Below is a small trained network, with its code and all its weights. Each question gives an input and a class and asks what happens when units are switched off, that is, made to give their printed mean instead of their output.

import numpy as np


def w(rows, s, z=0):
    codes = np.array(rows[::2]) - 128.0
    scale = np.full(codes.shape[1], s)
    scale[-1] = z or s
    return codes * scale


def norm(h):
    return h / np.sqrt((h * h).mean(-1, keepdims=True) + 1e-5)


def f(y):
    return y / 2 * (1 + np.tanh(0.7978845608 * (y + 0.044715 * y**3)))


def log_softmax(a):
    a = a - a.max(-1, keepdims=True)
    return a - np.log(np.exp(a).sum(-1, keepdims=True))


def net(x, mask):
    res = np.array(x, float).reshape(1, 6) / 4 @ E
    u = 0
    for l in range(4):
        y = f(norm(res) @ A[l][:, :-1].T + A[l][:, -1])
        res = res + np.where(mask[u : u + 6], y, B[l][:, -1]) @ B[l][:, :-1]
        u += 6
    return log_softmax(norm(res)[-1] @ U[:, :-1].T + U[:, -1])


A, B = {}, {}
E = w([
[254,99,85],'x0',
[202,55,191],'x1',
[96,151,130],'x2',
[141,122,128],'x3',
[141,118,128],'x4',
[136,128,131],'x5',
],0.0062)
A[0] = w([
[78,79,149,193],'0.n1',
[165,141,129,119],'0.n2',
[1,135,77,190],'0.n3',
[75,157,222,157],'0.n4',
[134,37,66,253],'0.n5',
[157,88,67,155],'0.n6',
],0.0062,0.0017)
B[0] = w([
[254,109,179,168],'0.n1',
[95,159,118,134],'0.n2',
[253,115,194,255],'0.n3',
[156,87,133,200],'0.n4',
[111,159,182,186],'0.n5',
[177,159,158,159],'0.n6',
],0.0057,0.0031)
A[1] = w([
[59,255,186,59],'1.n1',
[47,178,179,251],'1.n2',
[168,146,33,172],'1.n3',
[192,111,135,211],'1.n4',
[40,173,103,130],'1.n5',
[110,130,63,92],'1.n6',
],0.0078,0.0016)
B[1] = w([
[172,166,155,203],'1.n1',
[254,85,96,190],'1.n2',
[63,133,89,192],'1.n3',
[108,240,177,252],'1.n4',
[125,120,178,134],'1.n5',
[129,35,155,109],'1.n6',
],0.0064,0.0033)
A[2] = w([
[134,1,116,152],'2.n1',
[102,173,90,141],'2.n2',
[155,130,33,228],'2.n3',
[183,85,133,169],'2.n4',
[158,113,57,252],'2.n5',
[194,159,79,212],'2.n6',
],0.008,0.0022)
B[2] = w([
[96,182,106,121],'2.n1',
[114,73,225,149],'2.n2',
[9,176,143,176],'2.n3',
[109,188,26,197],'2.n4',
[45,216,131,165],'2.n5',
[99,253,189,254],'2.n6',
],0.0056,0.0033)
A[3] = w([
[137,113,131,117],'3.n1',
[55,116,70,41],'3.n2',
[191,122,178,93],'3.n3',
[22,110,23,112],'3.n4',
[163,2,157,171],'3.n5',
[199,139,46,253],'3.n6',
],0.007,0.0018)
B[3] = w([
[110,132,106,121],'3.n1',
[119,127,120,96],'3.n2',
[164,61,96,252],'3.n3',
[94,159,74,125],'3.n4',
[106,37,101,167],'3.n5',
[85,179,254,170],'3.n6',
],0.0072,0.0028)
U = w([
[200,186,190,210],'0',
[178,15,143,200],'1',
[69,82,97,11],'2',
[42,65,60,2],'3',
[105,90,24,24],'4',
[85,87,51,16],'5',
[4,203,101,187],'6',
],0.012,0.0069)

Each question gives the input, the list of numbers given to net, and the class t.
The units are the neurons (one row each of A and B). Each row of codes is followed by its name. A weight is (code - 128) times the scale printed after its matrix; where a second scale follows, it is the last column's (A, B and U).
mask holds one flag per neuron, layer by layer. A switched-off neuron (its flag False) gives its mean, the last column of its row in B, instead of its output. The means were averaged over made-up inputs and are rounded, as every weight is.
A unit's drop is (log p(t) with every unit on - log p(t) with that unit switched off) / (log p(t) with every unit on - log p(t) with every unit switched off).
most important unit: the unit with the biggest drop
top k neurons: the k neurons with the biggest drops, biggest first
k most important neurons of layer l: the k neurons of layer l with the biggest drops, biggest first
drop of u: that unit's drop, to one decimal
input [-2,5,-1,2,-4,0], class 1: most important unit : 2.n6
input [0,6,6,1,7,0], class 1: top 4 neurons : [2.n6, 1.n2, 0.n3, 1.n1]
input [2,0,3,7,-3,-3], class 6: top 3 neurons : [0.n3, 1.n4, 1.n3]
input [3,0,5,-5,8,0], class 6: 2 most important neurons of layer 0 : [0.n3, 0.n1]
input [2,-3,-3,-5,-2,-3], class 6: top 2 neurons : [1.n3, 0.n1]
input [3,-1,5,-1,-8,5], class 6: 2 most important neurons of layer 0 : [0.n5, 0.n3]
input [6,0,7,3,6,2], class 6: 2 most important neurons of layer 0 : [0.n3, 0.n1]
input [-3,2,0,2,4,3], class 1: top 2 neurons : [2.n6, 1.n2]
input [4,0,4,-2,1,-5], class 6: drop of 0.n3 : 0.4
input [-8,1,-6,4,-7,-4], class 1: drop of 2.n6 : 0.2
input [-3,3,1,2,6,-2], class 1: drop of 2.n6 : 0.4
input [-2,-1,-2,-2,-8,-5], class 0: drop of 2.n4 : 0.0
input [-4,1,-5,-4,-7,-6], class 1: 2 most important neurons of layer 2 : [2.n6, 2.n5]
